Below is a small trained network, with its code and all its weights. Each question gives an input and a target symbol and asks what happens when units are switched off, that is, made to give their printed mean instead of their output.

import numpy as np


def w(rows, s, z=0):
    codes = np.array(rows[::2]) - 128.0
    scale = np.full(codes.shape[1], s)
    scale[-1] = z or s
    return codes * scale


def norm(h):
    return h / np.sqrt((h * h).mean(-1, keepdims=True) + 1e-5)


def f(y):
    return y / 2 * (1 + np.tanh(0.7978845608 * (y + 0.044715 * y**3)))


def softmax(a):
    e = np.exp(a - a.max(-1, keepdims=True))
    return e / e.sum(-1, keepdims=True)


def log_softmax(a):
    a = a - a.max(-1, keepdims=True)
    return a - np.log(np.exp(a).sum(-1, keepdims=True))


def net(x, mask):
    ids = ['βεζθλτφψ'.index(c) for c in x.split()]
    T = len(ids)
    res = E[ids] + P[:T]
    q, k, v = (norm(res) @ M[0].T for M in (Q, K, V))
    z = softmax(np.where(np.tri(T) > 0, q @ k.T / 3**0.5, -1e9)) @ v
    res = res + np.where(mask[0], z, O[0][:, -1]) @ O[0][:, :-1]
    y = f(norm(res) @ A[0][:, :-1].T + A[0][:, -1])
    res = res + np.where(mask[1:13], y, B[0][:, -1]) @ B[0][:, :-1]
    return log_softmax(norm(res)[-1] @ U[:, :-1].T + U[:, -1])


Q, K, V, O, A, B = {}, {}, {}, {}, {}, {}
E = w([
[196,172,178,111,181,64,208,254,119],'β',
[168,177,197,60,106,99,40,136,172],'ε',
[65,126,115,95,85,66,120,38,88],'ζ',
[149,9,114,141,172,87,141,138,182],'θ',
[69,104,52,130,178,48,154,171,125],'λ',
[124,139,160,238,87,99,150,96,160],'τ',
[26,119,204,122,106,108,120,236,120],'φ',
[232,158,116,137,118,91,83,121,58],'ψ',
],0.02)
P = w([
[160,41,182,54,181,155,197,26,140],'0',
[144,136,114,105,113,70,188,141,159],'1',
[142,139,122,159,128,83,174,130,156],'2',
[142,109,116,180,149,99,136,145,135],'3',
[129,101,118,198,148,125,118,143,125],'4',
[111,107,107,207,136,184,110,152,132],'5',
[112,92,112,225,111,202,105,154,114],'6',
[113,82,98,224,85,245,95,161,112],'7',
],0.011)
Q[0] = w([
[110,46,127,37,139,107,95,82,122],'H1',
[163,170,135,86,174,185,77,195,56],'H1',
[122,192,166,131,139,187,140,4,100],'H1',
],0.032)
K[0] = w([
[76,182,30,113,42,27,91,119,145],'H1',
[165,89,90,128,167,28,140,230,197],'H1',
[141,104,182,5,155,46,211,26,182],'H1',
],0.025)
V[0] = w([
[86,135,167,86,86,129,2,143,151],'H1',
[86,70,171,136,119,115,167,149,160],'H1',
[154,94,159,223,39,149,86,157,166],'H1',
],0.014)
O[0] = w([
[173,48,148,194,191,2,121,145,101,2],'H1',
[157,90,172,53,155,124,73,129,200,201],'H1',
[108,152,175,133,252,73,171,49,128,71],'H1',
],0.0075,0.0076)
A[0] = w([
[106,100,97,116,133,139,101,92,163,148],'N1',
[173,129,141,145,174,176,150,169,118,63],'N2',
[129,119,167,126,92,137,88,140,128,48],'N3',
[130,109,126,149,105,121,95,85,120,94],'N4',
[118,104,93,122,131,111,144,133,85,136],'N5',
[77,153,119,87,165,147,112,95,143,91],'N6',
[117,188,95,110,152,67,150,118,103,113],'N7',
[253,143,104,112,140,121,102,71,135,74],'N8',
[125,123,113,66,144,92,142,80,97,3],'N9',
[144,148,98,79,167,86,141,105,122,10],'N10',
[105,143,144,156,115,127,140,166,109,23],'N11',
[221,169,154,115,120,134,64,82,116,117],'N12',
],0.031,0.0045)
B[0] = w([
[124,121,83,161,148,106,192,114,154,224],'N1',
[157,145,129,208,142,102,181,100,113,170],'N2',
[110,145,146,143,174,120,120,147,98,191],'N3',
[114,141,125,92,85,109,176,102,114,171],'N4',
[96,121,86,163,126,181,125,156,149,202],'N5',
[155,129,106,139,120,160,152,197,154,181],'N6',
[181,150,162,92,110,83,60,110,72,181],'N7',
[124,122,103,136,141,200,126,192,73,225],'N8',
[132,82,204,143,69,111,101,128,147,158],'N9',
[99,164,105,125,179,144,161,66,124,150],'N10',
[151,92,150,90,185,134,103,110,147,152],'N11',
[166,107,123,106,145,80,3,76,128,251],'N12',
],0.032,0.012)
U = w([
[144,80,50,132,156,183,161,228,198,199],'β',
[121,116,175,85,137,246,150,60,170,131],'ε',
[57,134,206,86,188,132,161,233,83,118],'ζ',
[171,127,48,127,141,126,71,142,3,250],'θ',
[212,255,152,171,125,108,173,170,113,112],'λ',
[157,30,140,162,15,80,135,118,122,104],'τ',
[37,220,167,203,135,229,100,114,140,67],'φ',
[68,194,74,156,194,74,124,37,163,18],'ψ',
],0.0082,0.0022)

Each question gives the input, a string of symbols that net reads in full, and the target symbol t.
The units are the heads (3 rows each of Q, K, V and O) and the neurons (one row each of A and B). Each row of codes is followed by its name. A weight is (code - 128) times the scale printed after its matrix; where a second scale follows, it is the last column's (O, A, B and U).
mask holds one flag per unit, heads first, then neurons. A switched-off unit (its flag False) gives its mean, the last column of its rows in O or B, instead of its output. The means were averaged over made-up inputs and are rounded, as every weight is.
A unit's drop is (log p(t) with every unit on - log p(t) with that unit switched off) / (log p(t) with every unit on - log p(t) with every unit switched off).
The circuit of an input: a set's keep is (log p(t) with only the set's units on - log p(t) with every unit switched off) / (log p(t) with every unit on - log p(t) with every unit switched off). Starting from the 12 units with the biggest drops (on a tie, the unit counted first), units are removed one at a time, each time the one whose removal leaves the highest keep (on an exact tie, the one counted first), for as long as the keep stays at least 0.8.
circuit, biggest first: the units of the circuit, biggest drop first
most important unit: the unit with the biggest drop
top k neurons: the k neurons with the biggest drops, biggest first
drop when u is switched off: that unit's drop, to one decimal
input λ β ψ λ τ, target λ: circuit, biggest first : [H1, N6, N12, N7]
input ψ λ ε ψ θ λ λ θ, target ψ: circuit, biggest first : [N8, N1]
input β θ ψ λ λ λ τ, target φ: circuit, biggest first : [H1, N12, N3, N8]
input τ ε θ, target β: circuit, biggest first : [N6, H1]
input ζ λ λ θ ζ, target ψ: circuit, biggest first : [N8]
input ψ ε θ ε λ τ λ, target λ: top 3 neurons : [N7, N6, N12]
input λ λ θ θ φ β λ, target ψ: circuit, biggest first : [H1, N10]
input ε τ λ λ θ ζ ζ τ, target τ: circuit, biggest first : [H1, N8, N4]
input τ β φ λ, target ψ: circuit, biggest first : [N10, N8]
input ζ λ φ ψ θ ζ, target ψ: top 3 neurons : [N8, N6, N1]
input ζ ζ τ, target ζ: top 3 neurons : [N3, N12, N1]
input ψ ζ λ θ, target β: top 2 neurons : [N12, N7]
input β θ ε τ, target φ: drop when N5 is switched off : 0.0
input ζ λ ζ τ, target ζ: most important unit : N3
input θ θ τ, target ψ: drop when N8 is switched off : 0.4
input τ φ ψ τ, target β: drop when H1 is switched off : 1.8
